[100 = 0]
103, 109, 45, 110, 98, 97, 86, 93, 121, 86, 80, 75, 95, 93, 104, 103, 95, 110, 86, 95, 101, 106, 85, 101, 96, 102, 95, 84 -> [43]
90, 92, 94, 93, 97, 110, 93, 88, 97, 99, 107, 84, 100, 94, 103, 97, 107, 103, 93, 97, 95, 74, 91, 100, 95, 91, 102, 92 -> [37]
91, 108, 92, 77, 101, 101, 93, 92, 117, 97, 159, 85, 98, 98, 92, 114, 85, 97, 97, 98, 106, 75, 96, 106, 89, 101, 85, 78 -> [49]
79, 104, 106, 89, 103, 122, 110, 81, 93, 90, 80, 70, 109, 98, 91, 63, 116, 117, 98, 107, 86, 79, 102, 98, 96, 83, 108, 81 -> [37]
107, 99, 101, 109, 101, 82, 88, 112, 138, 107, 155, 84, 98, 104, 108, 121, 73, 105, 115, 99, 108, 114, 94, 108, 91, 89, 108, 102 -> [42]
84, 110, 133, 118, 96, 126, 88, 105, 98, 90, 95, 82, 107, 90, 115, 61, 120, 131, 102, 87, 79, 108, 99, 111, 117, 88, 114, 113 -> [37]
100, 89, 131, 110, 111, 76, 86, 99, 94, 84, 104, 94, 109, 90, 94, 61, 95, 118, 125, 98, 88, 129, 113, 96, 111, 93, 107, 99 -> [49]
97, 86, 134, 121, 116, 112, 99, 85, 142, 99, 108, 37, 122, 69, 104, 43, 94, 140, 92, 98, 72, 122, 105, 86, 94, 83, 17, 100 -> [47]
110, 88, 125, 128, 109, 111, 103, 88, 106, 81, 76, 116, 105, 70, 99, 67, 88, 117, 88, 101, 91, 130, 105, 88, 99, 95, 101, 101 -> [37]
103, 104, 63, 116, 104, 108, 114, 106, 109, 99, 67, 108, 106, 106, 113, 120, 120, 103, 99, 84, 104, 116, 114, 83, 100, 105, 107, 120 -> [43]
117, 93, 102, 119, 98, 77, 97, 123, 113, 74, 93, 123, 97, 92, 97, 91, 79, 86, 80, 93, 108, 157, 97, 95, 93, 110, 83, 94 -> [37]
91, 101, 86, 97, 96, 112, 106, 84, 117, 97, 81, 76, 110, 87, 104, 95, 112, 91, 95, 105, 95, 85, 93, 92, 100, 90, 75, 95 -> [37]
89, 106, 99, 106, 101, 79, 52, 117, 125, 129, 170, 82, 92, 105, 121, 134, 98, 101, 106, 96, 97, 88, 88, 103, 116, 83, 104, 117 -> [47]
98, 108, 103, 93, 102, 91, 92, 114, 100, 90, 126, 110, 100, 88, 97, 82, 80, 99, 96, 106, 104, 117, 91, 90, 102, 101, 92, 84 -> [47]
93, 90, 87, 86, 101, 67, 99, 106, 139, 114, 124, 67, 110, 118, 104, 170, 80, 86, 95, 112, 115, 67, 97, 100, 109, 108, 100, 106 -> [37]
91, 87, 88, 98, 99, 107, 105, 85, 109, 92, 53, 76, 102, 91, 103, 98, 100, 98, 89, 92, 100, 109, 101, 91, 101, 95, 92, 98 -> [37]
86, 86, 120, 129, 97, 118, 98, 88, 101, 83, 63, 74, 114, 85, 102, 46, 115, 136, 94, 80, 76, 126, 108, 84, 97, 85, 100, 93 -> [47]
77, 135, 100, 73, 94, 115, 104, 80, 89, 95, 129, 85, 108, 100, 98, 88, 115, 107, 86, 118, 93, 60, 96, 96, 101, 92, 110, 83 -> [49]
74, 119, 80, 70, 101, 144, 120, 48, 96, 94, 56, 49, 109, 115, 98, 81, 151, 127, 80, 113, 86, 28, 101, 102, 100, 84, 117, 84 -> [43]
95, 111, 81, 89, 101, 90, 93, 94, 76, 86, 125, 114, 95, 102, 94, 83, 95, 86, 74, 100, 104, 103, 113, 89, 98, 104, 92, 83 -> [49]
112, 100, 90, 106, 101, 86, 92, 92, 139, 91, 116, 102, 98, 109, 97, 113, 84, 108, 107, 96, 104, 118, 93, 107, 104, 109, 91, 95 -> [42]
93, 100, 54, 94, 94, 118, 99, 86, 101, 95, 41, 109, 114, 106, 101, 95, 116, 94, 86, 95, 103, 92, 115, 118, 94, 101, 116, 101 -> [43]
78, 128, 86, 85, 107, 114, 103, 78, 123, 119, 90, 60, 122, 105, 100, 123, 125, 110, 109, 120, 87, 50, 102, 96, 108, 87, 114, 108 -> [47]
96, 75, 92, 118, 98, 101, 98, 104, 145, 114, 98, 59, 116, 89, 103, 126, 102, 112, 96, 97, 88, 105, 92, 93, 114, 85, 105, 116 -> [47]
70, 115, 90, 72, 97, 96, 116, 60, 99, 119, 97, 81, 116, 117, 106, 149, 133, 88, 115, 130, 97, 25, 107, 100, 116, 86, 106, 111 -> [43]
87, 110, 49, 108, 95, 114, 123, 85, 102, 92, 47, 104, 107, 104, 103, 95, 132, 114, 98, 78, 98, 92, 96, 109, 104, 95, 103, 91 -> [43]
114, 100, 113, 120, 116, 95, 82, 111, 141, 95, 149, 67, 83, 81, 96, 69, 65, 124, 90, 85, 89, 139, 84, 91, 95, 84, 89, 80 -> [49]
122, 112, 108, 118, 105, 90, 85, 109, 137, 106, 126, 75, 106, 70, 126, 98, 91, 123, 101, 101, 96, 104, 97, 102, 94, 108, 100, 101 -> [42]
99, 99, 111, 119, 100, 92, 98, 116, 97, 90, 130, 92, 95, 94, 105, 67, 96, 112, 92, 82, 89, 131, 118, 100, 102, 97, 107, 93 -> [47]
102, 87, 102, 94, 158, 104, 102, 89, 124, 92, 135, 93, 105, 102, 99, 125, 87, 90, 111, 119, 116, 104, 99, 103, 89, 98, 96, 90 -> [49]
89, 98, 113, 117, 98, 121, 95, 85, 113, 113, 119, 55, 121, 104, 100, 83, 108, 123, 109, 108, 91, 86, 106, 87, 83, 81, 114, 97 -> [42]
101, 105, 121, 93, 104, 120, 102, 103, 92, 98, 142, 86, 113, 90, 94, 74, 102, 117, 105, 108, 93, 86, 100, 55, 94, 90, 108, 89 -> [47]
116, 101, 96, 97, 83, 58, 98, 120, 98, 77, 127, 138, 85, 98, 99, 101, 67, 83, 92, 96, 101, 154, 107, 98, 111, 114, 75, 98 -> [49]
93, 108, 96, 82, 99, 98, 101, 103, 100, 99, 141, 115, 106, 110, 105, 126, 106, 87, 109, 109, 107, 84, 95, 103, 101, 97, 105, 106 -> [49]
106, 96, 74, 116, 104, 91, 93, 97, 133, 81, 132, 64, 105, 68, 95, 96, 82, 124, 86, 93, 98, 121, 85, 93, 97, 105, 93, 82 -> [43]
97, 90, 120, 107, 103, 102, 103, 110, 123, 99, 114, 97, 114, 97, 114, 88, 97, 109, 104, 94, 104, 131, 102, 87, 97, 91, 113, 116 -> [49]
81, 106, 117, 95, 102, 114, 99, 91, 63, 112, 107, 92, 90, 96, 96, 60, 115, 118, 99, 120, 85, 111, 106, 110, 93, 97, 101, 89 -> [37]

103, 109, 84, 91, 97, 99, 91, 99, 104, 104, 99, 94, 110, 101, 93, 78, 114, 114, 103, 90, 91, 113, 114, 104, 85, 102, 99, 99 -> [29]
105, 106, 96, 81, 87, 99, 88, 107, 101, 105, 105, 104, 104, 98, 99, 92, 123, 108, 97, 96, 104, 101, 122, 112, 99, 100, 114, 95 -> [14]
107, 110, 93, 84, 104, 94, 96, 99, 96, 95, 108, 102, 100, 102, 94, 95, 109, 109, 102, 106, 96, 113, 103, 113, 94, 103, 107, 96 -> [14]
104, 107, 88, 99, 87, 101, 88, 101, 92, 96, 98, 97, 108, 104, 93, 77, 122, 120, 97, 89, 98, 109, 119, 106, 90, 96, 104, 97 -> [15]
98, 104, 109, 90, 103, 96, 85, 101, 113, 112, 116, 112, 100, 100, 108, 120, 113, 98, 95, 119, 129, 84, 102, 98, 111, 108, 105, 102 -> [24]
